Below are the code and all the weights of a small trained network. Each question names an input and a class and asks about switching units off, where a switched-off unit gives its printed mean instead of its output.

import numpy as np


def w(rows, s, z=0):
    codes = np.array(rows[::2]) - 128.0
    scale = np.full(codes.shape[1], s)
    scale[-1] = z or s
    return codes * scale


def f(y):
    return np.maximum(y, 0)


def log_softmax(a):
    a = a - a.max(-1, keepdims=True)
    return a - np.log(np.exp(a).sum(-1, keepdims=True))


def net(x, mask):
    res = np.array(x, float).reshape(1, 5) / 4 @ E
    y = f(res @ A[0][:, :-1].T + A[0][:, -1])
    res = res + np.where(mask, y, B[0][:, -1]) @ B[0][:, :-1]
    return log_softmax(res[-1] @ U[:, :-1].T + U[:, -1])


A, B = {}, {}
E = w([
[144,143,104,162,35,236,1,205],'x0',
[172,150,142,74,22,10,95,188],'x1',
[24,238,234,82,153,153,154,148],'x2',
[17,140,5,108,77,91,98,95],'x3',
[118,124,148,164,117,110,127,121],'x4',
],0.0084)
A[0] = w([
[32,120,71,150,150,132,110,103,75],'n1',
[178,137,195,117,192,129,125,209,179],'n2',
[185,143,183,66,74,59,103,151,60],'n3',
[125,159,122,221,76,251,31,194,70],'n4',
[192,65,73,153,114,111,115,70,165],'n5',
[254,125,176,135,126,133,181,171,213],'n6',
[127,123,174,102,160,91,180,71,76],'n7',
[209,147,173,152,173,154,144,178,155],'n8',
[164,152,102,150,164,73,195,67,7],'n9',
[132,48,119,99,202,49,178,73,2],'n10',
[102,183,61,121,120,90,129,135,130],'n11',
[101,116,113,162,160,195,82,158,60],'n12',
[68,87,78,150,101,89,132,139,135],'n13',
[117,105,113,123,183,176,182,75,67],'n14',
[178,96,74,91,133,142,168,123,147],'n15',
[102,91,149,107,126,60,101,160,98],'n16',
[146,213,82,90,88,71,125,136,91],'n17',
[97,122,90,155,170,216,183,117,200],'n18',
[120,129,176,123,167,61,182,132,109],'n19',
[106,119,124,97,186,74,168,108,8],'n20',
[50,143,36,99,85,94,131,131,137],'n21',
[101,137,164,161,67,178,93,202,61],'n22',
[128,153,102,112,79,121,144,101,41],'n23',
[75,125,157,96,172,48,176,111,14],'n24',
[168,56,119,160,148,98,105,127,169],'n25',
[79,150,171,136,114,133,148,125,149],'n26',
[67,231,165,120,149,146,143,198,105],'n27',
[36,123,66,92,115,106,99,106,56],'n28',
[160,124,113,132,81,181,64,178,65],'n29',
[103,248,167,111,172,123,134,155,99],'n30',
[155,70,71,143,100,120,151,114,84],'n31',
[70,190,168,83,122,137,118,106,106],'n32',
[135,150,150,88,116,41,88,158,56],'n33',
[213,56,72,181,119,128,158,144,189],'n34',
[70,117,121,172,174,192,97,33,142],'n35',
[176,74,54,140,149,110,96,111,144],'n36',
[113,138,123,199,144,174,129,99,142],'n37',
[176,106,186,104,79,109,143,151,57],'n38',
[147,159,125,92,67,51,129,165,89],'n39',
],0.0099,0.00094)
B[0] = w([
[148,65,193,202,157,163,168,148,179],'n1',
[116,9,227,185,111,206,172,130,188],'n2',
[167,123,113,146,208,94,51,133,195],'n3',
[137,145,50,93,49,75,196,218,248],'n4',
[71,212,179,74,42,108,127,44,189],'n5',
[59,36,208,201,168,185,163,146,201],'n6',
[107,132,48,121,86,90,190,171,183],'n7',
[88,40,155,178,177,255,173,176,189],'n8',
[123,123,69,98,60,76,186,179,181],'n9',
[140,140,72,64,106,102,194,174,203],'n10',
[56,48,138,175,195,202,114,162,165],'n11',
[181,149,60,70,152,124,143,144,177],'n12',
[85,101,171,214,163,242,155,136,167],'n13',
[194,175,80,144,228,103,71,164,180],'n14',
[119,165,166,125,88,112,130,115,158],'n15',
[164,136,103,135,161,91,68,140,159],'n16',
[216,111,172,167,193,115,69,140,176],'n17',
[200,178,187,180,229,77,48,102,191],'n18',
[135,129,113,107,113,114,148,184,184],'n19',
[149,139,82,66,87,87,161,196,176],'n20',
[82,40,183,206,169,193,215,163,192],'n21',
[133,183,42,93,93,116,200,173,195],'n22',
[126,86,119,176,152,119,135,143,147],'n23',
[117,130,109,72,112,103,146,171,189],'n24',
[88,146,186,80,63,110,133,50,172],'n25',
[51,124,172,116,129,90,83,80,163],'n26',
[71,213,219,117,41,157,94,23,200],'n27',
[108,34,177,172,148,241,229,162,183],'n28',
[94,167,69,81,109,99,169,182,195],'n29',
[66,229,190,60,105,138,77,73,192],'n30',
[110,136,134,92,83,131,73,83,170],'n31',
[88,194,173,87,102,174,104,37,181],'n32',
[181,136,105,144,209,88,90,83,179],'n33',
[84,195,209,106,84,176,104,21,195],'n34',
[244,160,95,168,182,85,25,142,195],'n35',
[61,186,196,121,59,153,61,55,181],'n36',
[204,101,78,167,176,65,90,139,170],'n37',
[165,97,76,192,149,149,101,155,171],'n38',
[238,154,66,175,200,79,7,86,188],'n39',
],0.0053,0.016)
U = w([
[51,207,182,85,83,118,89,19,252],'0',
[90,20,173,222,175,180,171,191,187],'1',
[147,170,25,55,97,63,188,235,2],'2',
[254,165,100,185,233,68,28,127,74],'3',
],0.0088,0.0006)

Each question gives the input, the list of numbers given to net, and the class t.
The units are the neurons (one row each of A and B). Each row of codes is followed by its name. A weight is (code - 128) times the scale printed after its matrix; where a second scale follows, it is the last column's (A, B and U).
mask holds one flag per neuron, in row order. A switched-off neuron (its flag False) gives its mean, the last column of its row in B, instead of its output. The means were averaged over made-up inputs and are rounded, as every weight is.
A unit's drop is (log p(t) with every unit on - log p(t) with that unit switched off) / (log p(t) with every unit on - log p(t) with every unit switched off).
The circuit of an input: a set's keep is (log p(t) with only the set's units on - log p(t) with every unit switched off) / (log p(t) with every unit on - log p(t) with every unit switched off). Starting from the 12 units with the biggest drops (on a tie, the unit counted first), units are removed one at a time, each time the one whose removal leaves the highest keep (on an exact tie, the one counted first), for as long as the keep stays at least 0.8.
circuit, biggest first: the units of the circuit, biggest drop first
unit that matters most: the unit with the biggest drop
top k neurons: the k neurons with the biggest drops, biggest first
drop of u: that unit's drop, to one decimal
input [8,2,-7,1,2], class 2: unit that matters most -> n4
input [-5,-6,1,6,-6], class 1: top 2 neurons -> (n28, n1)
input [6,8,5,8,-8], class 1: top 3 neurons -> (n21, n28, n11)
input [8,-8,6,5,0], class 2: top 2 neurons -> (n4, n22)
input [0,6,-5,1,-6], class 3: top 2 neurons -> (n39, n27)
input [-5,6,-4,6,2], class 1: top 2 neurons -> (n21, n28)
input [5,-4,2,4,-3], class 2: top 2 neurons -> (n4, n6)
input [8,-2,-3,8,-4], class 1: top 4 neurons -> (n21, n28, n1, n13)
input [2,4,3,2,1], class 3: circuit, biggest first -> (n39, n17)
input [-5,-7,2,2,-8], class 3: top 2 neurons -> (n18, n35)
input [-7,-2,-5,4,2], class 2: top 2 neurons -> (n10, n9)
input [-7,-1,-3,-6,2], class 2: top 3 neurons -> (n10, n9, n7)
input [6,7,6,8,-4], class 1: top 2 neurons -> (n21, n28)
input [-7,0,-8,-7,0], class 0: circuit, biggest first -> (n34)
input [-5,-5,2,1,-3], class 2: drop of n33 -> 0.1
input [5,-8,6,3,-3], class 3: drop of n8 -> 0.0
input [-7,2,-4,-7,-1], class 1: drop of n21 -> -0.1
